Rows and roughly how far along a hidden order each lies, from 0 to 15:
[ -7.7  13.7 -12.5 -22.1  -2.2 -16.4  27.8  -3.2  -3.9 -12.3  -8.8  -2.8
  17.2 -13.4  -1.2  14.8   5.3  -5.2   6.4   0.4   4.7   3.3   6.5 -10.7
   5.9  27.5 -10.2  16.2   7.2   2.6  -5.5 -13.3  -3.7 -11.4  -9.3   3.4
   9.5  -8.9   9.5   9.7  13.0 -13.4   9.4 -14.0  -8.4  -0.1 -30.4 -16.5
 -11.5  -3.5   9.9  -7.7   2.9 -14.5  -5.0  10.2 -15.8  -4.1   2.3  -1.9
  16.1  -4.3  -0.5   0.4  -1.9  -6.8] : 11
[-12.8  26.5   5.3  -5.7  13.7  -3.3   4.2  -0.1 -15.4   7.8  16.1  11.1
   4.7  -0.4  -1.2 -16.9   0.7  13.8  -8.8   4.2   3.2  15.1  -6.9  -8.9
  -3.6 -18.9  -7.9  -3.9  -1.9   8.6  17.5  10.7   5.1  15.9  -4.5   3.2
  -0.8 -13.8   4.8  -1.3  -2.3   2.0   2.7 -10.6  27.5  22.5 -17.9  -0.1
 -51.7   1.1 -15.8  10.6  -3.9  -6.1   4.7  -3.9  -7.8  11.6   0.4   1.9
  -6.9  -2.1  -0.8  -3.8 -14.7 -13.1] : 7
[ -3.2  22.8   4.3  -5.1  10.0  -3.6  -0.8   0.5  15.2  -2.6   4.6   1.3
  10.0   1.6   2.0 -17.5  -2.7   3.8   1.4   3.0  -0.4   6.3 -11.0  -3.0
  -0.1 -15.4  -1.4  -1.2   4.5  -3.2   6.7  19.2   2.3  16.9   1.0  -6.0
  12.0  -9.2   5.0   0.2  16.2   2.3  -1.3   8.3  25.3  -0.2 -18.1 -18.7
  -4.0   2.9 -13.5   0.4  -1.4  -2.2   3.4  -2.8   6.9   0.4  -8.7  -1.0
   2.1   1.7  -2.2   3.9   5.1  -3.5] : 8
[  5.8  32.6  -5.3  12.2   9.8   6.6 -20.0  -1.0  30.7  -6.1   5.2  -1.9
  -3.2  -6.5   0.8 -14.0  -9.3 -14.0  13.9   0.0  -6.5   3.2 -18.2  -5.0
   0.1 -27.5  -3.3  -5.5  18.2   5.4  -5.1  80.5  -3.2 -13.4  11.0 -14.9
  20.0  -0.4  -3.4 -15.8  35.5   2.4   1.2  35.4  25.2 -26.7 -31.4  17.9
  59.8   9.8 -15.8  11.9  -1.9  -3.6   3.0  -7.6   6.2   0.8 -12.4  -2.0
   4.1  -1.9   2.6   4.7  19.8  -1.8] : 2
[ -3.9  14.4  15.5  -0.1   7.8  -0.2  -1.8   0.8   3.6   4.2  12.3   4.3
  10.4   9.7   3.4 -26.6  -4.2  17.9 -13.6   1.1   3.2  10.7 -15.0  11.8
  -1.7 -21.5   1.9  -2.7  -3.4  -0.8  16.5 -11.0   3.2  37.6   1.5  -2.7
   2.1 -11.5   0.1   2.6  -3.2   4.4  -4.3   0.6  20.5  15.1  -3.7 -27.4
 -55.6   2.6 -11.7   6.0  -4.9   0.5   8.0 -11.2  15.7  -0.3  -5.9   2.6
  -2.5  -0.5   0.5   3.0  -2.7 -11.2] : 11
[ -6.7  28.9 -18.1 -30.3  -2.3 -21.8  25.6  -1.9 -16.2 -14.3 -10.6  -2.5
   8.1 -10.3   0.0  -6.8   5.3  -9.7   4.6   4.7   1.6  -2.9   2.7   4.5
  10.3  -4.6 -19.9  19.4  -2.1   9.2 -12.5   2.1   1.5 -21.5  -4.1  11.7
  22.0  -9.8  19.3  -6.1  27.1 -17.9   5.2 -25.7   1.9   5.3 -44.2 -31.1
 -42.0  -8.8  27.4  -7.8  -0.4 -27.7   2.7   1.2 -26.3   3.8   6.9  -3.9
  19.9  -9.4   3.2  -4.9 -13.7 -11.4] : 12
[-18.8  10.9 -13.8  -9.8   5.3   4.5  13.4   2.5 -23.4  18.1  -3.4  -1.6
  -0.4 -10.0  -3.9  28.6  -9.0 -11.3  22.5  -4.4   1.8   7.1   3.0 -33.9
   5.2  13.9  -0.4  -3.7   4.7  -0.6   3.4  23.4  -0.6 -15.8  -1.6  -5.5
  -9.2  -4.9   2.9  -8.4  19.7  -2.2   8.0 -11.9   4.0  -2.0 -17.2  19.5
  72.6   3.5  -1.5  -8.0  -1.7   2.8  -7.3   0.6 -14.7  13.5   5.7  -1.8
   6.8  -0.1   0.4  -2.0  -8.1  10.6] : 2
[ -3.9  -0.7 -17.2   0.6 -15.0   7.3  -0.3   4.0  -3.7  10.3  -4.8 -13.0
 -11.0  -7.8  -2.3  10.2 -13.9 -21.6  34.7 -12.9  -5.3 -18.8  -2.2  -6.9
   6.9  -7.1  -1.3  20.8  11.4  -1.5  11.1  74.6  -5.2 -17.1  12.1 -12.2
  11.7   2.4  -0.9 -12.1  30.1   3.5  -3.9   8.6 -19.7 -46.3 -17.9  10.9
  73.2 -16.5  16.1 -10.7  -2.7   9.0  -1.7 -27.1  -1.0   2.1  -7.1   0.9
  17.4  -7.2   5.5  -2.4  11.6  16.3] : 0
[-11.1  43.1 -10.8  -9.6  19.8   4.4  -5.1   3.9 -18.8  21.7  16.4   4.0
  -9.4   2.3  -2.4 -23.7 -16.7  14.3  -5.6  -1.9   2.1  11.9 -22.8   8.1
   7.0 -43.5 -14.5 -13.4  -1.5  19.3  10.3  81.8   6.5   0.2   6.2   4.1
  11.1 -11.5   5.3 -14.3  12.4  -1.5   0.7  -1.7  39.1  22.0 -29.5   7.3
 -75.3   0.8  -2.4  16.3 -10.0 -15.3  13.2 -29.0 -13.3  28.1   5.4   4.9
  -7.5 -11.6   9.1  -5.1 -21.7 -24.2] : 4
[  4.1  43.8   2.1 -17.1  21.6 -12.2   8.3  -6.6  17.5 -23.9   5.4  14.2
  22.5  -1.2   2.3 -19.7   7.8   5.1 -16.8  12.6   5.7  17.8 -14.6  -0.6
   2.7  -9.5 -10.5  -9.7   7.2   6.8 -25.2  -2.0   2.7   1.5  -8.4   4.8
  20.4 -11.2   5.1  -2.7  19.4 -13.1  12.2   1.6  39.8  29.6 -56.0 -23.2
 -62.0  14.6 -10.8  17.2   1.3 -31.8   2.6   3.8 -11.5   2.7   1.9  -3.3
   1.5  -6.6   2.4   4.6  -5.7 -22.5] : 15
[-12.5  25.8  -7.8 -10.9  18.4  -7.1   6.6   2.8 -11.3  20.4   9.7   6.6
  -1.3  -2.3  -3.4  -6.2  -6.1   3.1  -2.5   0.9   4.1   8.2  -9.2  -9.7
   5.5 -13.4  -7.6  -5.7  -2.1   4.7   7.3  24.6   2.8   4.1   2.0   2.9
   0.8 -10.3   7.1  -8.3   6.1  -3.2   2.1 -14.1 -22.9  13.7 -27.0   0.5
 -33.4   2.1  -0.9   2.8  -5.6 -11.8   6.6 -21.6 -17.7  13.6   3.6   0.5
   1.1  -7.8   4.6  -3.9 -13.6 -11.1] : 6
[  2.5   3.9 -12.9 -16.2  -5.6 -10.9   1.4   1.7  10.2  -8.8 -14.2  -6.1
  -8.3  -5.8  -1.0  10.9   0.8 -26.7  24.6  -2.8   0.3 -15.7   6.7  -2.1
   8.9  -3.1  -2.1  19.5   0.9  -6.7 -14.0  38.2  -5.9 -26.5  10.7   2.4
  18.8  10.3  10.4  -9.2  35.2  -3.5  -5.4  -6.4 -14.3 -29.2 -11.6  -8.1
  55.8  -6.9  19.7 -12.6   1.8  -5.9  -2.4  -4.7 -11.5  -1.6  -3.9  -5.5
  17.2  -0.3   1.3   0.6   5.9   8.6] : 6

Part 2:
[ 35.4  16.6 -44.6  -6.8 -25.8 -20.6 -19.0 -26.9 -39.5   0.7  -2.2   0.1
  -9.8 -12.5  19.5   8.2  28.7 -25.6  30.2  30.9  -2.7 -18.4  20.8   4.6
  -6.3  19.1  -4.8  18.1  16.1 -20.2 -14.8  21.0 -14.9] : 6
[-30.0  19.9 -59.3   0.2 -31.7   8.7  -5.7  49.6   8.0  -5.3  12.7 -45.2
  65.6   0.0   5.7 -71.4 -77.3 -33.5 -13.8 -18.2  -2.1 -39.4  23.1 -21.3
   7.1  24.1 -35.5  -1.4 -35.2  17.9  31.9   5.2 -12.4] : 9
[ 39.6 -16.2 -15.4  30.2 -29.4 -50.8 -44.0 -43.6 -51.5 -14.2  10.6  -4.5
 -48.6 -73.6 -18.9  10.4  56.8   1.9  30.7  -6.3  -7.5 -17.5   2.1  -2.1
  -8.5   4.2  30.0  43.6  31.4  36.8 -15.1  20.1  -7.7] : 3
[-39.6  28.7  40.4  -8.6  12.9   5.9  -1.7  18.8  47.0 -20.9  18.6 -35.8
  -1.6  30.7  11.6 -34.9 -65.2  -0.2 -14.2  13.2   8.6  21.8 -12.6  11.5
 -20.6  18.8 -31.2 -41.4 -25.1  -3.2 -22.4 -27.3  14.7] : 15
[ 12.5   5.1  24.9 -37.3  21.7  16.3  12.3 -39.0  14.5   2.9  -3.9  36.9
 -12.3  35.9  16.5  30.8  32.2   3.0  14.8  30.8   4.7  11.6  -1.0  26.7
   3.7 -16.5   1.6  -8.5   2.7 -59.9 -18.4  -2.5  -9.2] : 7
[ 43.3   2.6  99.9 -49.7  48.6 -36.0 -18.6 -71.0 -29.9 -41.3  29.2  51.2
 -75.0 -13.0 -19.9  40.4  39.7   5.0  26.9  58.7 -34.7 -18.4  38.3  48.7
 -28.0   6.5  39.2 -49.3  29.5 -41.4 -46.4 -12.7  -3.2] : 12
[ 25.5   2.7  29.1   4.8   6.1 -32.1 -18.6 -27.5 -36.2 -25.8   4.0   0.9
 -69.2 -30.5  -7.5  31.3  15.7  13.4   6.3  29.2  -7.3  -3.0   0.2   1.5
 -23.8  13.1  14.5 -19.0  27.5  25.7 -27.9  14.2  19.9] : 9
[  6.6  30.3  44.8  -3.2  23.8  -7.9  -3.1 -18.8  20.8  -1.1   0.9  -8.8
 -59.1  44.6  21.3  23.4   0.5  37.2 -12.6  31.5  27.4  21.4 -24.2  18.4
 -22.6  27.6  -8.7 -37.0  28.0  -9.3 -25.5  -4.5  -2.0] : 12
[ 34.3  -1.8 -44.8   2.9 -11.5   6.9   4.5 -32.3 -29.9  36.8 -26.4  21.5
  13.2   4.2  17.8  28.4  47.9 -10.4  19.8  11.6  -5.6   4.4  -2.8 -18.2
  -0.5  -2.8  17.0  33.1  20.6 -26.1  11.4  18.8 -18.5] : 1
[ 15.2  22.0  -3.0  20.1 -23.2 -46.1 -33.8  -6.9 -34.7 -30.1  14.0 -37.6
 -51.8 -36.3   0.4  -4.7 -14.2   8.3   8.4  21.4   0.7 -13.6  10.2  -6.8
 -23.1  34.4  -7.3 -11.4  19.0  43.3 -20.0  17.2  11.9] : 10
[ 22.0 -12.4 -16.7 -25.1  -0.3  11.2   7.1 -12.2  -9.0  10.1  -6.3  30.1
  36.2  -6.3  -9.6  -2.2  27.9 -21.8  13.9   7.9 -29.6 -22.0  22.6  10.4
  17.7 -15.3  16.2  15.0  -0.5 -29.5   9.3   8.6 -23.8] : 5
[-42.3  -7.4 -19.7  24.1 -23.3 -11.4  -1.3  53.5  -7.5 -18.3   9.5 -48.5
  43.3 -51.7 -22.8 -51.1 -78.8 -12.9 -21.7 -29.8  -6.5 -24.5  -0.1 -42.6
  -3.8  -2.4  -4.0 -12.0 -33.5  78.3  26.1   4.6  23.3] : 9
[-17.7   8.1  57.2 -16.4  25.8  -1.0  -1.7  -7.7  17.7 -30.0  18.7  -4.4
 -22.3   2.6  -6.6  -5.9 -35.2   2.7  -4.3  16.5  -9.0  11.9  -3.1   9.5
 -19.7   0.7  -2.5 -41.7 -13.5  -3.1 -24.9 -20.5  22.0] : 12
[ 22.7 -27.8 -47.5  21.6 -25.1 -16.1  -9.7  -6.7 -46.9  14.1 -17.9   6.4
  10.9 -54.9 -20.4   8.4  36.3  -3.2   8.6 -15.5 -20.2 -23.2  -3.8 -19.2
  13.0 -13.0  27.3  45.7  17.0  34.7  13.2  30.3  -8.5] : 2
[ 46.0 -16.8 -52.3  17.7 -28.7 -28.8 -24.0 -31.4 -58.6  15.6 -13.6  16.2
  -2.8 -52.1 -14.5  16.8  59.4  -8.3  22.3  -5.1 -20.6 -40.5  17.7 -12.3
   8.5   3.5  35.0  52.2  38.1  14.0  16.0  35.6 -29.8] : 0
[-15.2  35.3  36.4  -8.6  24.1   6.3  -7.2   1.2  38.8  -8.2  14.3 -20.2
 -28.4  46.2  20.6 -15.3 -32.6  13.2 -18.5  22.9   7.4  24.2  -5.3  23.4
 -25.7  36.2 -25.3 -36.6  -0.3 -25.8 -23.0 -23.7  -1.6] : 15
[ 26.0  30.8  -6.6 -27.2  -6.5 -12.8 -15.1 -39.9  -2.8  -9.3   6.3  10.9
 -28.9  31.5  31.6  19.7  28.0  -4.7  23.1  43.1  21.6 -13.9  19.9  30.8
  -2.8  21.7 -20.4  -0.8  20.6 -53.6 -23.6   8.4 -22.0] : 8
[ 11.8  23.7   8.5   2.0   6.8 -15.2  -9.9 -17.6  -1.1 -11.9  -1.7  -7.2
 -49.2  12.5  24.3  21.8   1.8  20.8  -2.2  32.2  26.4   9.5 -12.6   3.6
 -22.6  20.5 -12.0 -19.7  22.6  -3.8 -24.4   4.3   5.6] : 9
[  7.8  39.9  25.9  -5.8   7.6 -18.3 -24.6 -11.1   9.6 -17.6  20.1 -25.7
 -34.4  26.3  14.6 -17.0 -24.3   1.2  -0.8  30.8   6.9  -5.8   9.2  22.5
 -27.1  50.8 -20.9 -34.6  17.1 -18.6 -26.6 -14.8 -12.3] : 13
[ 25.1  25.1 -55.2 -13.0 -37.7   4.5   2.5 -14.4  -5.4  29.2 -13.3   2.5
  50.3  20.9  32.2  -2.3  26.1 -32.1  32.0  27.4   9.4 -13.4  22.8  -7.6
   9.2   6.1  -5.2  20.8   6.1 -40.6  18.6  19.4 -39.0] : 2
[ 19.4  11.4  10.6   1.3  10.9 -19.5 -10.9 -28.3 -17.9 -13.1  -5.3   5.2
 -58.9  -6.7  18.6  36.1  13.7  20.3   4.9  33.6  17.2  13.6  -9.6  -2.2
 -26.5   8.4   1.0 -14.8  25.2  -3.4 -28.7   7.2  15.5] : 8
[ 15.6 -17.9 -53.6  -4.2 -43.7  -2.0   2.6  -0.9 -34.5   1.0 -13.0   8.0
  46.1 -44.4 -11.2  -3.1  21.3 -37.6  27.8  -0.1 -26.0 -27.2  25.9 -26.0
  23.5 -28.5  15.7  32.7 -11.1  16.9  26.1  34.1  -5.1] : 1
[ 18.3  11.1 -25.6 -21.6 -16.5 -11.1  -2.8 -16.4 -22.8   2.2   0.2   3.8
  14.6  -4.1  13.6   2.0  11.1 -21.2  21.5  28.1  -0.7 -22.5  19.2   3.3
   0.9   2.3   1.1   2.5   0.9 -17.6  -2.9  16.8 -17.5] : 7
[  7.2  -9.0 -26.2 -15.9  -1.0   6.3   1.3  25.0 -24.6  -5.7  12.6  -0.1
  38.3 -11.6 -21.7 -34.8 -30.2 -29.2  -6.8 -14.3 -27.0 -46.5  25.5  -2.5
  12.7   5.8   2.0  -7.5 -19.4  13.4  15.1   7.3  -3.1] : 9
[-20.6  -7.9   2.9   7.1  -9.8 -21.9  -6.2  29.6 -23.2 -22.6  14.0 -24.2
  20.5 -53.9 -26.3 -30.6 -51.4 -11.9 -10.9 -12.0 -18.7 -31.9  18.3 -26.8
  -8.0  -2.5  12.1 -15.4 -18.8  57.9  15.3   5.1  14.1] : 9
[ 35.0  46.0 -16.5  -6.2  -6.7 -33.3 -32.9 -34.5  -9.5  -8.7   8.3  -6.3
 -60.1  25.3  40.3  19.1  30.8  15.1  11.8  47.2  37.2 -18.8  18.2  31.4
 -20.4  51.4 -23.5  -6.1  44.6 -36.9 -25.6  11.7 -31.8] : 9
[-28.9  17.1  -6.6 -10.8  -7.4   1.4  -0.2  43.7  18.1 -16.5  12.5 -29.6
  43.6  -1.8  -6.6 -50.9 -69.7 -14.9 -22.0  -1.7  -7.1 -36.2  23.1  -5.4
   2.1  17.9 -19.6 -32.6 -22.6  19.2  19.7  -1.4  -8.7] : 11
[-27.1  18.5  10.6   6.2  -1.7  -8.5 -15.9  21.4  12.4 -26.2  19.3 -43.7
  -9.0  -4.8   0.8 -38.2 -63.3  -9.2 -10.4  -0.1  -6.7   8.8  -3.4  -4.4
 -22.1  25.6 -26.4 -26.5 -20.2  17.2 -19.2 -17.4  21.8] : 14
